Each row is followed by its class.
[-139   53   31  -56   55   74  197   81  -33  -95  -64  -30 -135  -25
 -254 -139 -290 -225  -54 -167  292  115   45 -144 -263  -49  -28   99
  -17 -215  -11   51  -13 -141  -65  -26  125   41  232  -55  -52   30
   -1] | Z575
[  84 -154 -142   74  119  -92  251  -93   37 -321   35  106 -135  340
  -15  158 -245 -146   21 -301  296  -81  -12  -43 -121 -309 -107  -63
 -147  147  269  136    5  -29  -30  163   96  -14  258 -377   22   11
  280] | Z62
[ -40   37 -139   -9  -22   30  -94  169  111   25  -96  -72 -273 -122
 -107  -97  -76 -100  102   35  -32  -37   -6  -61    2  -41   15  -33
    9    4 -118  -25  -25   42   70   25    8   69   45 -126  125  -60
  -18] | Z62
[   8  206   21 -465  -79   57  189  355   71  566 -286   16 -152   99
 -233   52 -138  -12    0 -340   36   16 -120  -39    1    0  138  -12
  -85   38  -11 -134  135   40  -30 -128  133 -180  139  -39  103   63
   63] | Z125
[ -32   96 -198   62 -252  165   87   20 -179  -30  165    8  511  135
   -6 -412   63   72 -145    1   57   98 -176   60 -119 -101  180  117
 -333  -65  -14    5   49  257   96   74  241   28   32 -150 -266  -68
  -18] | Z613
[-143 -160   19   14 -239   54   87 -102 -126 -228 -155  -50 -137  -61
   34 -136  -66 -238  155  208  -58  224  -74  -64  -94  131  -79  150
   99   -9 -349   86 -111  -15 -148 -316  151  236  -21 -147  212  228
  192] | Z62
[-284 -405 -314 -185  133   22   35   65  -18 -231 -223   62 -276  296
 -273  -71  -17 -448  272 -160   71  153  252  -96 -108 -198 -162  132
 -333   56 -120   29 -154  -74  -27  -67  284  143  -75 -130  244   21
  125] | Z613
[  27  130  -76 -166 -110   71   -8  -45 -145  109   91  124  341 -104
   58 -128   93  195  -27  155 -127   41  -24  153   45  155  196   32
   14  -38  -69  -36  -18   79 -115  -27  202 -165 -210  101   41  -59
   40] | Z878
[-139  -65  126 -392 -279   43  168  -23 -317  552  113  346  379 -153
  122 -178  150 -201   77  421  209  120  -93  332 -263  -62  -20  -39
    0  291   24  -72  181  -30   -1 -104  614 -528 -354  193   73  314
  249] | Z125
[  22  115   43  239  -39  -77   22  134   65 -154   -8 -157  161   83
 -204 -113  -16 -277 -156 -155   68   37  -68  -26 -174   21  -23  163
  -44 -224   36  -33   30   63 -100  -33 -189  144  172   26 -174 -131
 -155] | Z337
[  74 -128 -153  -62 -145  -21 -161  150  121   14 -172   44   29   80
  200 -108  -10  314   40 -101 -163 -148  -76 -352  115   86  -12  -18
 -311   75 -120 -103  -71  132   42  331 -246  -19 -274  -98  190  -31
  149] | Z125
[   7   17   55 -278 -134  161   -2   -1 -168  -86  -60  312  137   70
 -233 -238 -191 -198  -92  -46  139  246   26  -15  -32 -151    2 -141
   -4 -197 -122  133  -22  -33   51  -83  271  -57  231  -99  -90  -48
    5] | Z593
[ 100  243  101  -85 -154  160  -64   24  -16   85  -72   36  -12 -294
   13 -204  155 -353  -80   70  -31  -51 -113   73   -1  194  134   -9
  220  122  -28  -40   37   60   -3    7  -59   29   56  -46  176 -103
  -29] | Z337
[   6  -75  181    6   90  -69  -41 -103  105 -303 -153   11 -295   28
   64   45 -247   49  -63  -95  316  101  -40 -249  -78  -48 -115   -9
  100  -22    8  143  103 -197  -65   86 -248  135  150 -117 -102    5
  145] | Z878
[ -57   66   32 -134  -55   70  -34  186   26  170  -31  -34  100 -153
  -27 -121  162 -109  109  143  -57   47   10  -12   -3  -39   63   98
  -29   -4 -137   22  -27   95  -13  221   92 -191 -248 -100  112  -11
  -12] | Z125
[ -40    7  214  135  -79    0  247  115 -120 -172   23   16 -162    8
 -295   44 -379 -238   17 -227  379   78  -62  -66 -191  -45   56  -23
  140  -89  -50  143  116 -142 -100 -269    5  136  325 -186   47  131
  153] | Z62
[ -32   44    6  130 -124  145   52  149  -19  122  139  -93  275 -102
   -7 -172  -43   82  137  158  200  207  -51  -11 -236 -162   40   -6
  120 -218 -150   11    9  186    3   40  155 -140 -111  -15  -74  -35
  -85] | Z121
[  49   68 -118  101   -7   51 -174   92  -69  163   34    0   35   48
    6  -65   30  -14   29   -9 -102  -70  -11 -198   42  145  151   99
  -88  -31  -36   52  -50  137  104  134  -57  -48   -9  -11   23  -17
  -86] | Z878
[ -72   26   66   29   72  -20  -28  228   40  102    5  -81 -247  -30
 -173   81 -304   95  117 -155   79   -5  -27 -122   15  -64    1  -20
   59 -153  -41  -60  -71  -86  -29  -32  -60   32   46   79   14   49
   27] | Z54
[ -77 -159   38  170  216   -3 -205  -78 -205   38  125  285  252   68
   75 -109   48 -123 -114  111    0 -133   86   20    9 -166 -213   65
  -92  264  176    7 -151  -88  -94  236 -116  -21   56  279 -105  -14
  -91] | Z593
[ -41 -198  255  105  -42   -3   24   52  -50  152   63  183  -17   15
  -44  139 -185   -8 -145  -29  203 -147   -7  -30 -203   52   47    6
  -31  -45  205   10   98   12 -227  200   75  -88 -148   85   26   69
   85] | Z337
[  -7  371 -208 -470 -317  242  165  196   -2  352  -24 -298  278  232
 -132  -66   40  210  142  -77  -79  178 -197   33 -207   36  124  205
 -111  -18 -119  -83  268  343 -117  -74  411  -15  142  -68  183 -123
  -27] | Z62
[  -3  -47   80    0    6  -14  -71 -105   32  -56  -58  193  -58  134
   71  -32  -75  -60 -298 -177   31  -41   73  -82   39  227  150   73
  -38  -52   19  144  248    7  -50  102 -241   97  234 -166 -273   -3
   55] | Z593
[ 177  401 -168  -76  -36  261 -282   66 -315  384    9   75  548 -135
  271 -215  130  795  -20  102 -151  -13   71 -104  274  -15  281 -135
   36 -120 -267  184 -216  272  223  145  100 -137 -223   10   19  -29
  -97] | Z575
[ 219  105  168  268  125  -95 -239  310  104 -151 -123    7   49  373
 -399   64 -221   70 -189 -422  214    4 -128 -247   49 -121 -106  -79
  -75  -96   82   65 -109  118  170 -270 -155  280  250   74   47   62
  -89] | Z62
[  45 -180   78  -45  -30   40   80  -60  -66 -336 -196    4  -69  156
  -79  -10 -146  -88  -47 -128  146  132   49  -60 -173   44 -168   14
  -54   -9 -117   74    8    9   73 -329  115  254  179 -254  170  150
  137] | Z54
[ -84   63   26  -10  153  -76 -108  -60 -101 -152   93  254  -27  136
  -73  -36 -244 -252  -81    0   37    1   38 -120 -135   19  -74  141
 -111   58  110  105 -112 -110  -94  -94   64   94  212  164   28   40
   32] | Z363
[ -38 -286  151   55 -126  125 -104 -169 -155   77  -82  105  193   55
  364  157   19  121  116  235    4    8 -137  -87  -66  154   47  -54
  130  -23  -23   -2   98 -104  -45   25 -222   73 -292  -48  116  122
  209] | Z121
[ 103  368  131  214  -40   64 -177 -163   12 -139   85  237  316 -148
  221 -205  -81   55  -74  159  -67   -7 -156   80  200   -6   59   37
  251  233  -54  195  -51  -54  152 -292  -45  321  279  150  -64  218
   48] | Z363
[  32   94   43   53   56  -56 -103   20   22  -42   28   39   72   78
  -98  -14  -65   80  164 -112    6  -16   60 -133   58   48  -89  -31
   32  -47    5  -15 -103  -21   -5  -70   27   99   81  183  -10  -81
 -174] | Z337
[  58   54 -107  431  227   -5  -85   40   18    9  -99 -197  -82 -324
   70   47    5 -390   65  137   10   -4  -56 -336  -51  -19   10  263
   58   23  108   70 -147  -35 -113   16 -142  -44  -53  -35  111   46
 -160] | Z337
[ -61  -86  107   93  -15  -43 -125  251 -132   20 -224   85  -37  113
   -5  -78  -48   23  136 -145 -189    3 -102  -69  -69  116 -110  -19
 -155  -20  -64 -192 -109  -79   47 -252   81  220   47  200  215  185
   40] | Z575
[  95  -46   15 -219  -52  106  -10  -76   13   60   61  -33  234  -87
  103 -124  159  182   28  110  -84   11   18  -75  117   99   -2   56
  -91  -36 -105   35   58   76   13  134   49 -165   -6  -54  -71 -127
  -10] | Z125
[-113 -223    3  266   -8  -65   45   33   12   11   37  -67   52  -15
 -119 -138 -161 -110   47 -122   31   58   68  -25  -64   24  115   13
  -45 -226  -56  -46    4   -6   44 -111   59   47  -38   20 -105   94
  -25] | Z613
[  -7   51  -83 -104  -74  164    7   94  -56  237  -25    7   13 -191
  -64  -88   19  -69  -59  121  -57   83  -66   32  -46   -4  143    3
   26   34  -95    4   77   47  -23   62  168 -122  -84 -141  128  -35
    6] | Z613
[ -52  207  171  356  -45   66 -109  -14    4 -104  107  -95   78  -42
   88  110 -140  -50 -176   51   51  -40 -144 -301   45  174  113  137
  127 -264   14   64 -138  -55 -131  245 -303  172   61  -55 -175  153
 -181] | Z121
[ -29  -22  163   40   70 -107 -205  119  228  -48  -31  113 -324  -12
 -210  -20 -158 -255  -45  -53   49 -135   52  -70   -3 -117  -52  -98
   33  -51   21  111 -143   25  -58   -7  -55  103  191   96  -15 -100
   -5] | Z125
[-130   29  341  -54   23   27   30    5   18    4  -94  187 -204 -163
 -118 -235 -269 -524 -276  -67   -8  -78  -16   80 -105  -49   -5   64
   72  -26   42   84   79 -262   55 -217  -66  167  591  -46 -241  178
  130] | Z593
[  16  -77   65 -110   42   73  -97  -34  -68   26   92  138 -196 -168
  -14   47   13  -32   53  124   52  -78  -34   33  -20  127   99  -49
  153  175  -43   10  110  -31 -148  -22  130  -82   29   24   61  -29
   85] | Z363
[   2  -11   92  196 -118   38 -115   46   90  -53  234 -183  180  -39
  -41 -155  -77 -184  -52  -49 -109 -206 -123 -164 -130  -97  218   22
   72 -375  -22  -97 -112   77 -123  192 -520  172   61  -12  -75 -273
   23] | Z613
[  -4   75  122  122 -217  -16   73  228  135 -171 -153 -107   -3  -48
 -272 -172 -224  -36 -113 -274  131   47  -10  -83 -189  -20   52  -79
   11 -457 -133  -65  -97   90  -14 -213  -29  323   61 -102   73   -4
  -22] | Z54
[  42  -49  -31   -8   -4  -54   -9   38   41 -108  -45   -5   36  109
   -7  -65   15   -1   61  -80  -19    2   43 -106  -30   33 -115   -1
 -111   66  -62   29   30   12  114  -38  -14   17  136 -162   56    7
   54] | Z121
[ -72   -5 -112 -138  -68  277   65 -101 -298  344  220  -37  -72 -115
  106  181  195  414 -291  404   95   24  -87  173   51  144  429  -51
  236  -32    7   43   84  161 -125  306  284 -322 -441 -128  101   54
  110] | Z593
[ -54  118   81 -106  -15   17  -34  222  -25   69   62   -7   29   -8
 -208  -80 -168    0   11  -79  162  -38  -63  -28 -137 -104   -3  -30
    6 -195   46  -67  -24   28  -69   56   60  -70   83  150  -84 -123
  -85] | Z54
[ 216 -568 -209  176  -49  176 -435  144  236   34    8  243 -193   55
  282  344  338  899   46  264 -176 -214 -107   50  453  127 -326 -168
 -315  694  -63  -13  197  411  215  437  439    8 -683 -320  144  197
   49] | Z62
[   4   31   31  163 -374   -5 -222 -151   78 -158  -75  334 -555 -271
   92 -393   57 -568  727   43 -394   88 -431  245  672  313 -118 -208
  137  446 -192  -87 -341  -44  161 -210  251  336  281  387   42   97
   64] | Z125
[  19  -28   90  118 -127  -49 -266   77   66   -9  -23  110  175 -276
  260 -199   34  266  177  143 -222   39 -136 -180  228  212   62 -211
   75   47 -207  -17 -132   32  -65  211  -78 -151 -390   83  215 -101
   72] | Z125
[ 132  176   -4  368 -106  -76 -297  198  145   72  149 -171   69 -171
  -96 -102    6  184  -29  -35 -109 -142  -84  -28  108  119  245 -205
  155 -222  -30 -183  -90  120  106    9 -107   77 -232  292   74 -145
 -176] | Z575
[ 128  -62 -201  189  208 -146 -235  349   27 -157   19 -512 -117  166
 -313  221 -193  300 -116 -339   78   73   34 -495  -64  -59  181  213
 -134 -891   -6 -116   74  190 -110  155 -328   41  -15  -68  -52  -96
 -177] | Z121
[ -13   55   39  230 -174  -46   34   25  -19   41   36 -181  108  112
  -13   69  -71  103  -53  -85   32  -29  -46  -20   50   66   84  109
   62  -99   -5   88  123   94   68  117 -153   81    6  -98 -124  161
  -44] | Z878
[ 192 -198 -121 -112 -150  140  -64  -34 -148  168   -3  -80  288 -219
 -100 -139  199  374 -112  -71 -103  -40   40  171  139  190   70 -153
 -221 -280 -116 -123  -19  186   72   -9  246 -138 -287   93  -65 -165
  -14] | Z337
[  -6 -203  165  -16  -13 -151  122  -14  -56   14   32  -95  -71  203
  -46  107 -214  -10   77 -265  430  -54   12 -103 -159 -239 -182   -4
   -7 -134  270   26  167 -101   42  245    3 -166   38   85 -307   74
   43] | Z878
[  72   36  -75   21  -11   32 -122  168  -19  172   45 -207  233   39
  -70  -96   -6  309  177  -58  -82  147  -45 -100  135   51 -114   87
   -8 -111  -89  -90   61   16  136  -94   97  -52   -4  149  -63   63
  -42] | Z125
[  72  -22 -187 -166   66   86   85  -85  -92 -183 -113   52   46  -64
  158  -30  -34  191  268  -98  150   86  173   44   24 -177 -223  -72
   -5  312 -121   53 -131 -105  -24  -88  162  -59 -125   29  197    6
  233] | Z613
[ -80   -6  -66  170 -242    4 -197  212   18  403  -41   25   -6   -8
  156    5  -77  212  -95   99   60 -235 -228   27  147   12  212   58
  -32  120   40  -16  310  156  173  466    4   37 -174  -72  -20  294
   17] | Z878
[  40 -158 -154   28  169  -19 -266   -5 -116  142  206   57  -37 -341
  -13 -248   63   87 -229  281  -12 -185  169  -82  139  -49  -14   91
  268  132   56  143   28  149  -66  478   88 -434 -196  -52  -48  -61
   -2] | Z593
[ -82 -251 -228 -342  -79  158 -125  361   43  631  -52  -48 -472 -262
 -335 -300 -140   60  460 -187   94  -48  240  152  132   98  -35 -118
 -141  161  -87  -60  140  208  262  181  828 -531 -109  179   48    0
  107] | Z54
[-224  -24  -45 -402  138  254  571   86  -77  255  160 -148  144   40
  -89  324  -18  839  -89 -156  239  375  229  112   27   18  138  114
 -228 -545 -158   40  139   41 -277  141  382 -420 -218 -239 -625  -33
 -161] | Z363
[ -76 -146  -15   11  -66   75  -60  117  -69  161    8  120    5  -36
  -24 -180   84  -41   63   54  -85  -83  -41   -2   13   72  124   47
 -126   -3  -20  -54    4   78   33  218   90  -76 -102  -38  -45  -24
  -22] | Z878
[ 159   30  -76  128 -156  -42 -303   57  132  154  -12  -67   98  -48
  -78 -163   70  -34   41   82    3  -55   11 -269   53   60   14   28
  128  -12  -86  156  204  193  241  202 -151  -84  -36  -26  -68  -50
 -174] | Z363
[ -62 -264 -110  121 -286  279  216  -16  -27    3   55   33  218 -255
  143 -250    8   74 -299  198  -49  -92 -102  300  -52  -99  134  105
 -121 -103  -72  136   51  250  -34  360  158  203 -207 -495  145  -77
  245] | Z878
[ -67 -320 -153  173  245  107  107  -88 -179   11  163 -141  105   11
    1  315 -122   69  239   10  260  145  124 -215 -138  -56   40   91
  101   15   13   33   38 -100 -226  -29  108 -164 -298  -87  243   89
  117] | Z593
[ -41  104   93 -197   54   72  225  -58  -20   32  -17 -174  -42 -102
   99  152  102 -164 -139   58   15   -4   -5  -25 -135   39   83  212
   29 -107    2  -15   49 -120 -174  -68  -99  -49   63  -70   -4   60
   62] | Z575
[  40   45  -36  165 -304  194   64  -44 -150   -6  170  -22  158 -134
   66  -77  -17   31   62   80  102   41 -207   96  -48  249   88   47
  149   95  -54   93  175  295   25  168  345   14  -76 -206  183  163
   64] | Z593
[  75   38   43  362 -252  -29   -2   35 -124  166  351 -212  166 -210
   27 -147  195  -20   94  402  -37   -1  -58  251  -21 -122   57 -138
  409   74  -55 -102 -111  168  126  218  214 -168 -374 -144  232   94
  -23] | Z62
[ -22   11   -6  271 -237   -7   42   37   69   -6  -11    9  121 -180
  -19  -69  -55  -65   21  -36  -35  -59 -115   81   15   36  105 -100
  -68 -108  -40    0    1   71   31   54   16   89 -123  -38  -30   40
  -43] | Z575
[  29  137  -25  111 -327   62  -48  154  -16 -105   73  -58  177  -44
  -80 -248   10  147    2   41  -44    4 -122   26   46    1   14   29
    1 -345 -131  -55  -89  147   71  -60  123  248   42   72  -17   35
  -13] | Z337
[ -17  118 -143 -252  -70  135  -49   25 -136  179  -33  110 -171 -126
   61   85 -107  189   -2  -41   67  -66   38   89   43  144  106 -106
   35  135  -48   10   59   59   29  143  181 -206 -189  -17   56  119
  108] | Z121
[ -31 -226   -1  505  -36  -92 -103  223  -32  133  137  -94  186  239
 -161   -7 -104  113   15  -84  -32   22 -186  -88  -25  -42  250    8
  -54 -109    0  -50   87  225  120   13  176   98 -142  -84  169  220
   11] | Z593
[ 179   84  119 -101 -196   84  -49 -174  -81  -19  238   36  341  -38
   87 -296  214   29  -31   52 -211   99   17  134  225  270  -66   75
  108   61 -103   11   52    4   98 -152   99   67  102   78  -50 -114
   77] | Z337
[  26  139  -27   -6  -76   57  -81  -16   79   87   15  176  211  -14
   29 -110    8   74  -35   24   -8  -48   79   64   90  -25  162  -20
   -3  -49  -39   86  -23   81   43   51   59   50  -47   65  -14  -21
    6] | Z593
[-190  -61  153  172  160 -136  232 -264 -147 -189   78  -46  259   33
    2 -241   59 -523  -73  119  -37   81   93 -149 -273  286  279  278
   99 -170   78    4 -321 -132 -299 -226  -85  -88 -132   30  194   -3
  157] | Z337
[ -50  -25   -3   -7  -93  128   45   17  -50  -23   15   -5  171   34
  -44 -124   13 -145   66   47 -100   85  -35   68  -48  139   23   72
  -24   11 -121   -7   -3   37  -21 -268  104  104  212  -95   53  -30
   24] | Z878
[-178 -116  -61  -37 -338  100  130  140 -153  251 -181 -171  -41 -182
  105  -79  221 -352  135  384 -161  410 -166   90   36   45  -22  263
   43  184 -265  172  293 -111 -103  209  312 -132 -362 -496  134   59
  147] | Z363
[ -36   29  176  239 -114  -44  -58   97   90   99  179 -151  113  -68
 -121 -108 -109  -33 -184    4   14    6    1   27   77   56  257   37
  101 -375  -51   -9   52   42   29  -20  -94   40   -6   81 -186   17
  -67] | Z575
[   5  -93 -106   44  -34   89  -41   32 -147   48  -23  -55   74 -129
  101  -47  110  109  198  126  -17   39  -61  -63  -52   91   63    4
   31  -87  -86 -107    6   75   36  108   10  -55 -179  -43  157   12
  -57] | Z878
[-227   13 -108 -291  122  288  526 -260 -351  118  -45  308  560  291
  325   34   14   33   52  -70   56   97  142   21 -156 -161   44  218
 -358   95   21  159 -193 -123  -42  233   90  -33    0 -267   40  149
   85] | Z878
[ -25   19   39  -13  -75   -1   68   10  -20  175  -12  -32  -52   71
  -85   71 -147 -173   81 -144  245   -8   74  -38   53  -40   14    3
   47   53   60   56  105  -69   82   48  125 -133   84   80  -80  219
  -23] | Z62
[  85    5  175  -25    9   21   31   17    4 -180   80   -6  -45   91
  -86  107 -264 -107   11 -152  274   93   -2 -203 -107  -30 -143   84
  177  -34    6  132   91 -100 -144  -67  -52   53  227   25   95   72
  155] | Z125
[ -49 -222   51  -47  -81  -29  -14   76 -135    1  -28  164 -341  131
  -42   41 -177  -91  219 -172   61 -123 -185   27   27  -21  -97 -197
    8  144   58 -101 -101  -83   13   29   58   92  -56   55  167   12
  242] | Z575
[-255  -80  -23  -23  168  152 -129  374 -160  211  -51  -53 -311   91
 -158   70 -205  120  -51  -94  146  140  -51  -75 -192  -11  123  150
  -70 -179   38  -39  164  -41    1  132  145  -70 -138  142  -91  134
   10] | Z878
[ -34 -251 -141 -353 -209   94 -247   18 -439  197 -233  442 -272 -167
  188   10  136  525  278  180 -335  -26  -59  119  288  343   17 -118
 -353  438 -331  -91  141  -92  151 -224  447  -37 -423  -89   44  375
  317] | Z593
